Below are the code and all the weights of a small trained network. Each question names an input and a class and asks about switching units off, where a switched-off unit gives its printed mean instead of its output.

import numpy as np


def w(rows, s, z=0):
    codes = np.array(rows[::2]) - 128.0
    scale = np.full(codes.shape[1], s)
    scale[-1] = z or s
    return codes * scale


def f(y):
    return y / 2 * (1 + np.tanh(0.7978845608 * (y + 0.044715 * y**3)))


def log_softmax(a):
    a = a - a.max(-1, keepdims=True)
    return a - np.log(np.exp(a).sum(-1, keepdims=True))


def net(x, mask):
    res = np.array(x, float).reshape(1, 8) / 4 @ E
    y = f(res @ A[0][:, :-1].T + A[0][:, -1])
    res = res + np.where(mask, y, B[0][:, -1]) @ B[0][:, :-1]
    return log_softmax(res[-1] @ U[:, :-1].T + U[:, -1])


A, B = {}, {}
E = w([
[60,32,99,24,70,121,96,54,126],'x0',
[57,235,103,155,109,66,106,38,141],'x1',
[91,172,151,77,88,133,162,175,23],'x2',
[152,181,219,15,174,96,82,146,218],'x3',
[221,159,163,131,64,203,110,33,109],'x4',
[118,142,74,94,254,203,139,100,103],'x5',
[172,115,163,128,182,46,240,60,105],'x6',
[127,127,132,130,131,129,125,127,126],'x7',
],0.0069)
A[0] = w([
[140,164,147,167,146,122,138,181,109,104],'neuron 0',
[117,107,110,161,115,144,147,125,111,48],'neuron 1',
[165,90,141,111,123,152,153,173,118,28],'neuron 2',
[170,139,150,127,101,172,127,85,105,82],'neuron 3',
[105,127,93,158,98,149,178,124,53,116],'neuron 4',
[90,75,122,77,98,121,130,90,97,94],'neuron 5',
[173,167,152,194,157,139,109,141,145,84],'neuron 6',
[56,97,94,113,162,68,157,209,119,48],'neuron 7',
[117,66,121,78,112,118,102,77,148,85],'neuron 8',
[113,111,103,178,123,136,137,124,88,46],'neuron 9',
[71,214,108,144,112,93,115,97,109,3],'neuron 10',
[136,98,183,160,86,76,124,144,148,105],'neuron 11',
[182,150,127,95,90,177,135,93,101,31],'neuron 12',
[146,85,66,186,122,135,143,104,154,69],'neuron 13',
[138,135,85,103,196,181,146,114,130,77],'neuron 14',
[170,59,141,126,155,159,130,148,161,134],'neuron 15',
[102,163,79,116,121,200,65,176,129,100],'neuron 16',
[150,106,140,106,178,76,206,83,80,74],'neuron 17',
[174,123,149,144,116,160,111,79,148,107],'neuron 18',
[111,91,90,157,172,87,115,143,197,89],'neuron 19',
[83,190,145,64,90,134,188,192,7,2],'neuron 20',
[152,180,197,31,164,115,108,140,178,30],'neuron 21',
[148,124,134,139,39,79,146,166,129,56],'neuron 22',
[111,152,96,90,190,169,146,111,82,95],'neuron 23',
[159,101,144,140,145,83,173,86,151,82],'neuron 24',
[162,74,146,108,124,162,140,181,91,55],'neuron 25',
[110,124,111,157,117,159,70,139,161,82],'neuron 26',
[158,169,138,157,130,131,153,164,121,47],'neuron 27',
[121,116,130,138,105,121,89,139,132,93],'neuron 28',
[100,181,87,141,138,117,115,70,169,142],'neuron 29',
],0.015,0.0053)
B[0] = w([
[90,135,105,115,170,168,173,102,123,192],'neuron 0',
[114,156,135,103,165,99,102,153,157,151],'neuron 1',
[99,90,164,74,141,88,138,120,120,164],'neuron 2',
[116,158,197,192,139,132,111,151,85,179],'neuron 3',
[133,150,80,93,164,81,73,179,153,217],'neuron 4',
[93,141,95,116,189,171,187,112,133,201],'neuron 5',
[105,134,70,120,159,186,184,114,93,206],'neuron 6',
[83,176,222,203,165,139,109,154,71,228],'neuron 7',
[115,140,65,128,174,176,190,118,99,199],'neuron 8',
[90,132,114,103,173,96,85,157,159,170],'neuron 9',
[106,75,191,57,135,70,158,115,102,195],'neuron 10',
[160,104,122,184,137,107,113,72,186,183],'neuron 11',
[91,156,188,191,148,138,109,158,88,174],'neuron 12',
[172,150,67,96,138,108,75,169,122,179],'neuron 13',
[165,99,121,205,146,97,131,64,177,192],'neuron 14',
[163,98,133,73,107,81,144,78,79,195],'neuron 15',
[85,127,159,122,48,166,149,146,204,222],'neuron 16',
[76,127,160,106,28,179,136,160,196,214],'neuron 17',
[145,151,164,180,125,144,103,157,70,178],'neuron 18',
[183,153,138,166,106,159,103,145,55,200],'neuron 19',
[251,127,59,131,64,177,116,120,48,233],'neuron 20',
[120,152,62,98,171,70,47,200,157,247],'neuron 21',
[131,99,155,190,156,101,120,71,221,187],'neuron 22',
[138,101,148,192,154,101,124,73,207,198],'neuron 23',
[126,131,131,90,41,167,129,160,141,179],'neuron 24',
[113,103,155,52,104,64,156,101,98,187],'neuron 25',
[136,143,132,101,62,153,127,162,147,177],'neuron 26',
[67,128,118,113,160,160,172,120,128,172],'neuron 27',
[130,122,121,125,105,137,140,125,153,148],'neuron 28',
[161,78,151,83,122,79,153,84,76,213],'neuron 29',
],0.026,0.011)
U = w([
[101,150,66,106,144,75,57,218,170,103],'0',
[93,164,203,206,115,134,107,181,74,130],'1',
[111,56,161,67,90,59,159,119,96,86],'2',
[79,123,131,121,1,176,139,185,210,114],'3',
[69,134,49,132,168,187,203,125,131,101],'4',
[154,84,115,212,119,102,118,84,217,122],'5',
[214,127,78,143,66,149,105,156,89,246],'6',
],0.0083,0.013)

Each question gives the input, the list of numbers given to net, and the class t.
The units are the neurons (one row each of A and B). Each row of codes is followed by its name. A weight is (code - 128) times the scale printed after its matrix; where a second scale follows, it is the last column's (A, B and U).
mask holds one flag per neuron, in row order. A switched-off neuron (its flag False) gives its mean, the last column of its row in B, instead of its output. The means were averaged over made-up inputs and are rounded, as every weight is.
A unit's drop is (log p(t) with every unit on - log p(t) with that unit switched off) / (log p(t) with every unit on - log p(t) with every unit switched off).
The circuit of an input: a set's keep is (log p(t) with only the set's units on - log p(t) with every unit switched off) / (log p(t) with every unit on - log p(t) with every unit switched off). Starting from the 12 units with the biggest drops (on a tie, the unit counted first), units are removed one at a time, each time the one whose removal leaves the highest keep (on an exact tie, the one counted first), for as long as the keep stays at least 0.8.
units of the circuit, in order: the units of the circuit, biggest drop first
unit that matters most: the unit with the biggest drop
top k neurons: the k neurons with the biggest drops, biggest first
drop when u is switched off: that unit's drop, to one decimal
input [0,-8,-2,0,6,-5,-5,-4], class 2: top 2 neurons : (neuron 25; neuron 15)
input [-4,4,-8,7,-8,-4,-6,-7], class 1: top 3 neurons : (neuron 19; neuron 7; neuron 20)
input [-6,3,-1,3,-3,0,-7,-3], class 3: unit that matters most : neuron 16
input [-8,8,-6,2,2,0,3,-8], class 2: top 2 neurons : (neuron 29; neuron 10)
input [7,2,-2,-6,1,-5,-6,-2], class 4: top 3 neurons : (neuron 5; neuron 8; neuron 21)
input [3,6,-3,-5,0,0,-6,-2], class 2: top 2 neurons : (neuron 29; neuron 10)
input [3,-5,2,-3,-5,-4,0,7], class 1: top 2 neurons : (neuron 7; neuron 29)
input [8,-7,-3,-4,1,5,1,0], class 4: top 4 neurons : (neuron 8; neuron 5; neuron 29; neuron 10)
input [1,2,-4,1,5,-4,-3,4], class 1: top 3 neurons : (neuron 20; neuron 18; neuron 3)
input [-2,-7,5,1,1,0,7,3], class 2: top 4 neurons : (neuron 25; neuron 2; neuron 16; neuron 15)
input [-5,5,-7,-4,-2,6,2,-2], class 6: top 3 neurons : (neuron 19; neuron 13; neuron 22)
input [-4,8,-6,6,7,6,-8,-3], class 2: top 2 neurons : (neuron 29; neuron 10)
input [-3,2,2,-5,2,-6,-7,-7], class 3: top 3 neurons : (neuron 16; neuron 26; neuron 21)
input [7,-2,1,-7,2,-7,0,-2], class 0: top 3 neurons : (neuron 4; neuron 13; neuron 6)
input [-6,-5,-5,0,1,-6,1,5], class 4: top 3 neurons : (neuron 6; neuron 0; neuron 27)
input [-7,6,-6,0,2,-3,3,6], class 4: units of the circuit, in order : (neuron 6)
input [-8,5,7,6,-7,1,-6,6], class 4: drop when neuron 6 is switched off : 0.4
input [-4,6,-6,6,4,-6,4,2], class 0: drop when neuron 10 is switched off : 0.1
input [-4,-4,2,0,-2,8,1,5], class 5: drop when neuron 13 is switched off : 0.0
input [-4,-7,5,1,8,-7,-4,6], class 1: units of the circuit, in order : (neuron 12)
input [-1,-3,-5,1,3,7,2,-2], class 5: drop when neuron 14 is switched off : 0.6
